Below are the code and all the weights of a small trained network. Each question names an input and a target symbol and asks about switching units off, where a switched-off unit gives its printed mean instead of its output.

import numpy as np


def w(rows, s, z=0):
    codes = np.array(rows[::2]) - 128.0
    scale = np.full(codes.shape[1], s)
    scale[-1] = z or s
    return codes * scale


def norm(h):
    return h / np.sqrt((h * h).mean(-1, keepdims=True) + 1e-5)


def f(y):
    return y / 2 * (1 + np.tanh(0.7978845608 * (y + 0.044715 * y**3)))


def softmax(a):
    e = np.exp(a - a.max(-1, keepdims=True))
    return e / e.sum(-1, keepdims=True)


def log_softmax(a):
    a = a - a.max(-1, keepdims=True)
    return a - np.log(np.exp(a).sum(-1, keepdims=True))


def net(x, mask):
    ids = ['αγδεζηθμξπστψω'.index(c) for c in x.split()]
    T = len(ids)
    res = E[ids] + P[:T]
    u = 0
    for l in range(2):
        q, k, v = (norm(res) @ M[l].T for M in (Q, K, V))
        z = softmax(np.where(np.tri(T) > 0, q @ k.T / 4**0.5, -1e9)) @ v
        res = res + np.where(mask[u], z, O[l][:, -1]) @ O[l][:, :-1]
        u += 1
        y = f(norm(res) @ A[l][:, :-1].T + A[l][:, -1])
        res = res + np.where(mask[u : u + 12], y, B[l][:, -1]) @ B[l][:, :-1]
        u += 12
    return log_softmax(norm(res)[-1] @ U[:, :-1].T + U[:, -1])


Q, K, V, O, A, B = {}, {}, {}, {}, {}, {}
E = w([
[187,216,71,71],'α',
[114,94,133,118],'γ',
[226,164,100,133],'δ',
[157,146,63,95],'ε',
[167,107,166,154],'ζ',
[116,196,144,121],'η',
[200,118,86,78],'θ',
[92,124,85,149],'μ',
[94,143,176,190],'ξ',
[113,34,172,9],'π',
[151,135,137,172],'σ',
[75,146,254,95],'τ',
[124,25,208,183],'ψ',
[155,84,39,140],'ω',
],0.0057)
P = w([
[183,34,237,162],'0',
[179,44,232,150],'1',
[154,81,220,110],'2',
[122,107,239,102],'3',
[110,131,248,90],'4',
[96,143,252,85],'5',
],0.0013)
Q[0] = w([
[136,27,134,254],'L0H1',
[222,222,236,8],'L0H1',
[101,104,210,155],'L0H1',
[231,116,42,63],'L0H1',
],0.003)
K[0] = w([
[208,98,132,160],'L0H1',
[2,133,143,163],'L0H1',
[137,139,179,130],'L0H1',
[78,28,19,118],'L0H1',
],0.0041)
V[0] = w([
[117,176,154,209],'L0H1',
[251,215,188,149],'L0H1',
[148,221,50,94],'L0H1',
[167,102,109,156],'L0H1',
],0.0025)
O[0] = w([
[97,167,92,87,108],'L0H1',
[190,208,98,67,198],'L0H1',
[131,195,108,249,3],'L0H1',
[150,154,224,105,240],'L0H1',
],0.0021,0.00046)
A[0] = w([
[174,175,77,84,131],'L0N1',
[24,213,64,85,103],'L0N2',
[231,134,147,222,129],'L0N3',
[75,185,232,105,6],'L0N4',
[168,28,51,133,102],'L0N5',
[196,132,38,107,60],'L0N6',
[136,132,120,149,114],'L0N7',
[130,130,124,128,127],'L0N8',
[243,210,94,3,140],'L0N9',
[155,141,155,40,108],'L0N10',
[182,28,195,198,164],'L0N11',
[59,65,106,61,91],'L0N12',
],0.0033,0.0022)
B[0] = w([
[140,81,124,205,156],'L0N1',
[208,170,47,121,143],'L0N2',
[119,163,65,17,152],'L0N3',
[107,93,197,195,100],'L0N4',
[22,150,196,151,155],'L0N5',
[96,59,195,183,131],'L0N6',
[132,121,128,118,120],'L0N7',
[128,125,128,127,128],'L0N8',
[107,15,92,210,251],'L0N9',
[121,38,105,147,148],'L0N10',
[84,255,76,57,187],'L0N11',
[132,141,97,67,134],'L0N12',
],0.0026,0.0022)
Q[1] = w([
[75,28,85,119],'L1H1',
[164,201,255,156],'L1H1',
[190,30,182,144],'L1H1',
[116,40,240,145],'L1H1',
],0.0065)
K[1] = w([
[43,5,100,138],'L1H1',
[214,195,224,136],'L1H1',
[181,2,177,124],'L1H1',
[165,51,244,134],'L1H1',
],0.006)
V[1] = w([
[121,157,94,194],'L1H1',
[247,147,106,220],'L1H1',
[239,229,101,121],'L1H1',
[18,176,189,251],'L1H1',
],0.0017)
O[1] = w([
[167,67,133,83,129],'L1H1',
[38,118,229,18,102],'L1H1',
[16,11,83,143,162],'L1H1',
[197,97,5,37,3],'L1H1',
],0.0017,0.00046)
A[1] = w([
[177,106,66,182,131],'L1N1',
[187,215,75,115,111],'L1N2',
[76,81,162,2,143],'L1N3',
[164,120,98,159,122],'L1N4',
[101,69,87,124,134],'L1N5',
[47,218,114,140,109],'L1N6',
[221,197,208,246,4],'L1N7',
[11,86,222,233,17],'L1N8',
[223,169,73,186,99],'L1N9',
[91,206,141,107,87],'L1N10',
[107,153,150,114,120],'L1N11',
[154,34,233,214,59],'L1N12',
],0.0044,0.0024)
B[1] = w([
[120,192,217,174,245],'L1N1',
[198,115,124,149,224],'L1N2',
[130,235,83,197,211],'L1N3',
[110,171,191,132,163],'L1N4',
[82,181,140,139,209],'L1N5',
[122,36,96,129,233],'L1N6',
[103,202,63,185,100],'L1N7',
[246,168,167,130,61],'L1N8',
[185,167,252,166,197],'L1N9',
[134,66,80,144,152],'L1N10',
[130,109,96,138,120],'L1N11',
[108,112,11,147,193],'L1N12',
],0.0032,0.0011)
U = w([
[134,136,149,132,79],'α',
[20,65,67,120,141],'γ',
[229,137,53,36,49],'δ',
[34,145,186,170,132],'ε',
[213,24,165,112,146],'ζ',
[105,153,203,93,254],'η',
[91,99,159,5,105],'θ',
[85,208,111,101,152],'μ',
[133,137,143,132,65],'ξ',
[179,207,128,44,187],'π',
[108,81,178,251,8],'σ',
[167,191,62,223,165],'τ',
[147,125,156,161,118],'ψ',
[248,186,193,170,130],'ω',
],0.012,0.0035)

Each question gives the input, a string of symbols that net reads in full, and the target symbol t.
The units are the heads (4 rows each of Q, K, V and O) and the neurons (one row each of A and B). Each row of codes is followed by its name. A weight is (code - 128) times the scale printed after its matrix; where a second scale follows, it is the last column's (O, A, B and U).
mask holds one flag per unit, layer by layer, with each layer's heads first. A switched-off unit (its flag False) gives its mean, the last column of its rows in O or B, instead of its output. The means were averaged over made-up inputs and are rounded, as every weight is.
A unit's drop is (log p(t) with every unit on - log p(t) with that unit switched off) / (log p(t) with every unit on - log p(t) with every unit switched off).
The circuit of an input: a set's keep is (log p(t) with only the set's units on - log p(t) with every unit switched off) / (log p(t) with every unit on - log p(t) with every unit switched off). Starting from the 12 units with the biggest drops (on a tie, the unit counted first), units are removed one at a time, each time the one whose removal leaves the highest keep (on an exact tie, the one counted first), for as long as the keep stays at least 0.8.
circuit, biggest first: the units of the circuit, biggest drop first
unit that matters most: the unit with the biggest drop
top k neurons: the k neurons with the biggest drops, biggest first
k most important neurons of layer l: the k neurons of layer l with the biggest drops, biggest first
drop of u: that unit's drop, to one decimal
input μ η η ω μ, target τ: circuit, biggest first	[L0N2, L1H1]
input η μ α τ η, target γ: circuit, biggest first	[L1H1, L1N6, L1N1, L1N10]
input μ τ μ η μ, target τ: circuit, biggest first	[L1H1, L0N2]
input μ θ α μ σ, target δ: unit that matters most	L0N3
input π μ θ ζ, target π: 2 most important neurons of layer 1	[L1N1, L1N9]
input γ μ μ σ μ, target δ: 4 most important neurons of layer 0	[L0N9, L0N12, L0N2, L0N1]
input ψ μ ε μ θ μ, target ζ: 3 most important neurons of layer 1	[L1N3, L1N6, L1N2]
input μ θ μ, target ζ: 2 most important neurons of layer 0	[L0N9, L0N3]
input μ μ τ ω, target ε: top 2 neurons	[L0N5, L1N1]
input μ σ ζ, target π: top 2 neurons	[L0N11, L1N3]
input θ θ μ ε μ θ, target γ: 3 most important neurons of layer 0	[L0N9, L0N2, L0N5]
input α σ θ σ γ, target μ: top 2 neurons	[L1N3, L0N9]
input μ σ μ, target δ: top 3 neurons	[L0N9, L0N12, L1N2]
input μ θ θ η, target τ: top 4 neurons	[L1N7, L0N4, L0N11, L0N3]
input μ τ ξ, target τ: top 2 neurons	[L1N7, L1N8]
input μ η μ μ θ, target ζ: top 2 neurons	[L0N9, L1N7]
input τ μ μ σ σ, target δ: top neuron	[L0N9]
input μ θ μ δ ε μ, target ω: 2 most important neurons of layer 1	[L1N9, L1N12]
input π α σ α θ θ, target ζ: drop of L1N7	0.1
input δ μ μ ω ε, target σ: drop of L0N9	0.2
input ζ ε θ μ ξ η, target τ: drop of L0N11	0.5
